In the rows, zero is written as 128.
Each row has a class, written after it.
[131 121 140 125 130 134 139 138 145 132 131 128 127 133 132 108 175 123
 140 113 151 134 160 144 127 124 126 130 127 132 135 148 137 121 111 120
 116 126 121 128 166 159  88  47 132 125  86 130 123 125 117 123 154 125
 126 136 122 121 130 120 100 141 136 137 129 140 136  83 130 140 120 117
 129 137 121 103 134 100 122 166 110 102 137 129 127] : kaper
[125 126 117 123 112 130 165 156 142 112 141 144 121 119 135 120  49 127
 131 120 119 116 152 158 129 105  98 130 130 142 106 124 144 132 113 111
 130 123 118 107 130 136 105 101 129 117  55 179 110 124 154 122 175 150
 138 130 112 120 111 126  93 145 129 131 131 138 129 139 135 113 107 114
 130 128 158 146 133  96 143 125 139 142 127 131 104] : met
[122 135 119 124 118 124 183 153 125 105 124 159 124 122 148 108  84 120
 130 134 129 117 150 155 116  88 126 131 140 143 108 141 141 118 115 128
 117 115 121  80 115 139  66  71 126 123  79 154 108 107 158 137 125 140
 137 136 119 121 115 145 129 122 130 118 127 147 137 124 128 131 116 104
 137 133 171 173 127 157 116 136 141 136 131 132 125] : met
[124 126 125 120 113 127 164 121 135 127 113 142 126 136 141 107 180 124
 135 120 149 138 137 150 120  90 148 136 132 144 134 132 145 127 114 130
 110 129 126 104 124 149  85  43 130 123  99 125 130 112 111 120 116 122
 119 134 121 120 137 136 131 121 132 134 128 163 145  62 121 142 142 113
 138 134 124 121 131 168 111 144 140  91 144 132 148] : kaper
[119 132 100 130 110 126 113 129 127 128 119 146 118 118 172 102  59 118
 119 158 129 130 132 143 135 109  73 152 129 156 135 134 135 108  85 125
 125 133 129 127 182 148 120  40 132 107 153 119 121 121  85 111 181 150
 122 125 131 144 121 116 119 168 129 134 146 142 139  78 147 134 132 121
 151 138 139 128 146 135 102 161 159  76 141 117 119] : met
[119 139 113 129 116 125 121 143 117 121 119 141 125 142 160 125  43 121
 123 142 121 115 122 133 125  98 115 140 126 151 129 150 125 113 100 142
 130 128 130 131 157 139 122 103 135 120 175 129 123 127  99 143 133 143
 135 114 130 134 119 127 128 139 135 123 131 156 134 111 128 121 141 119
 142 137 127 162 125 150 117 145 133 126 129 133 138] : met
[123 124 117 120 110 134  74 150 159 132 119 140 123 118 148 139  17 137
 130 173 131 114 146 141 132 136  54 131 113 176 136 172 139 110  54 155
 119 132 112 139 243 159 127  41 133 115 118 125 127 143 136 102 203 157
 132 116 129 130 118  97  40 169 139 131 147 136 149  64 120 113 127 134
 111 123  94 119 129  74 151 175 102 118 133 135  95] : met
[120 137 123 123 121 126 124 153 122 111 123 157 122 121 154 124  50 114
 123 134 123 115 153 139 134 108  93 128 126 157 104 154 126 117  90 139
 125 123 123 105 169 147  96  64 136 104 118 129 109 134 155 122 156 150
 130 124 131 131 113 123 104 142 135 128 138 138 135 120 137 121 123 114
 129 132 141 150 134 123 140 145 126 123 128 131 116] : met
[122 117 111 126 110 138 152 130 164 130 127 137 120 130 144 108 123 140
 133 140 144 132 152 160 127 109 101 145 134 154 141 118 143 118  90 127
 121 130 125 121 174 154 102  38 129  97  65 145 123 113  90 122 180 148
 121 135 115 121 129 131  96 148 134 136 142 135 144  64 132 151 118 124
 131 132 142 110 145 117 104 161 154  89 144 134 123] : kaper
[129 122 125 119 112 130 150 119 127 131 126 145 125 129 156 110 152 123
 129 141 138 133 136 142 128 127 111 134 129 140 134 173 138 119 103 126
 119 127 123  95 137 153  83  25 127 120  99 122 121 121 142 104 139 146
 135 135 119 147 129 121 108 131 129 133 133 152 139  86 128 140 130 107
 135 131 140 111 135 147 122 136 135  84 138 128 125] : kaper
[137 122 149 128 136 137 138 140 137 127 146 151 138 136  96 112 217 132
 135 168 140 131 160 111 130 129 167 107 116  94 113 116 123 121 134 118
 132 120 123 111  60 134 105 113 120 109  77  95 136 113 182 142  74  96
 111 128 131 114 120 122 176 106 126 128 115 133 147 146 137 131 117 122
 118 120 130 147 129 103 115 112 115 154 111 126 100] : Gutu
[127 123 118 121 115 130 159 148 167 123 136 133 128 124 129 130  64 131
 131 134 121 121 141 157 111  91 133 136 125 135 129  95 137 119  99 111
 128 127 122 120 114 137 109 129 126 110  51 183 123 109  98 136 152 139
 129 133 121 114 112 133  90 137 133 121 133 158 140 112  99 133 118 124
 114 126 132 143 126 113 137 134 135 155 132 123 119] : met
[127 121 143 124 121 137 121 156 149 131 142 165 139 127 106 126 132 135
 135 140 123 126 188 125 149 124 110 112 112 142  93 150 144 128  99 128
 122 121 109 104 135 154 110  70 131 115  25 123 119 135 198 131 148 126
 113 120 141 122 105 109  98 142 135 138 115 157 144 130 150 127  99 113
 114 123 123 127 129  51 149 125 105 141 114 140  94] : Gutu
[118 125 133 140 113 130 162 177 112 114 128 146 129 115 128 132  79 126
 130 161 128 109 173 150 123 132 105 132 123 151 115 252 144 102 104 159
 117 118 118  96 182 163  71  35 126 104 100 144  99 158 142 144 136 141
 162 115 148 124 100 136  77 146 154 136 122 157 135 131 134 122  95  94
 125 129 158 176 118  93  94 156 113 158 129 143 101] : met
[128 126 134 123 124 132 107 149 158 131 130 141 135 123 108 137 108 140
 133 134 129 124 157 135 132 130 129 122 114 149 116 121 137 132 106 138
 122 131 116 125 151 135 134 127 130 119  67 134 130 136 145 140 139 127
 113 121 140 111 119 119 101 134 134 131 119 153 150 107 131 126 122 128
 110 130  97 131 115  78 146 137 108 149 119 141 113] : Gutu
[128 114 133 114 119 132  91 105 166 144 118 151 125 144 122 113 174 139
 134 122 144 143 163 114 143 132 119 117 119 156 119 100 138 130  85 134
 120 130 119 126 164 159 115  56 129 119  43 100 140 130 143 111 162 121
  88 121 131 128 130 107  99 148 125 144 129 144 151  68 141 138 134 125
 111 131 100  80 144 102 156 141 131  73 129 131 129] : Gutu
[125 132 106 137 100 125 172 161 131 124 128 133 123 115 159 130  41 124
 125 122 121 117 135 158 122  94  96 151 126 175 129 194 147 125 107 128
 125 128 128 114 161 156 116  73 129 108 100 181 105 129  91 127 159 157
 152 125 126 127 112 130  65 158 152 127 121 189 136  97 126 132 120  99
 142 135 143 149 125 120 115 144 140 133 147 133 133] : met
[137 120 143 117 131 136 121 162 164 126 148 168 157 130 103 113 155 148
 142 158 143 128 171 125 138  97 136 108 107 121 102  93 134 135 115 111
 121 126 112 111  87 156 114  92 131 113  44 106 129 131 175 129 106 107
 100 135 128 104 120  90 145 126 124 135 112 158 172 115 148 131 121 127
 113 125  96 136 119  49 148 123  83 163 110 128  81] : Gutu
[125 127 122 139 120 131 126 126 136 131 131 127 120 121 136 135  81 133
 122 141 116 120 143 135 135 144  95 144 124 149 126 169 140 118  98 136
 129 132 117 118 170 144 129  88 125 106  82 143 120 134 123 122 179 149
 135 120 132 138 113 126  70 160 141 135 134 144 120 122 140 132 111 114
 127 127 145 124 133  99 129 141 153 113 126 134 120] : met
[122 122 126 127 109 132 159 144 137 129 132 139 127 128 141 112 142 126
 137 126 143 130 163 156 129 119 102 134 122 154 131 191 144 121 104 129
 117 126 119 104 160 169  82  17 128 104  63 140 116 129 131 117 152 138
 139 135 132 124 124 121  87 145 137 138 124 166 144  83 126 143 115 104
 130 133 135 112 138 102 123 149 122 104 141 133 126] : kaper
[134 126 144 119 131 134 118 125 131 126 138 172 145 129 120 116 161 130
 127 167 127 128 151 109 136 128 117 108 111 123  95 109 132 134 118 124
 128 116 119  81  80 133 104  83 124 124  76  93 131 122 207 112 109 112
 105 128 134 127 115 113 163 118 115 129 121 133 148 139 154 128 122 120
 130 122 127 144 131 113 143 109 131 129 112 124  94] : Gutu
[130 120 125 121 110 139 195 180 170 124 142 120 135 127 123 132 128 144
 152 123 150 127 150 180 107 101 121 132 127 141 145 154 143 129 144 112
 122 128 122 120 154 165  93  81 124 106  51 189 116 121 106 127 150 134
 143 146 120 104 133 122  60 131 138 133 123 150 147  79 101 143  99 125
 113 126 119 120 121  70 132 155  98 160 143 137 108] : met
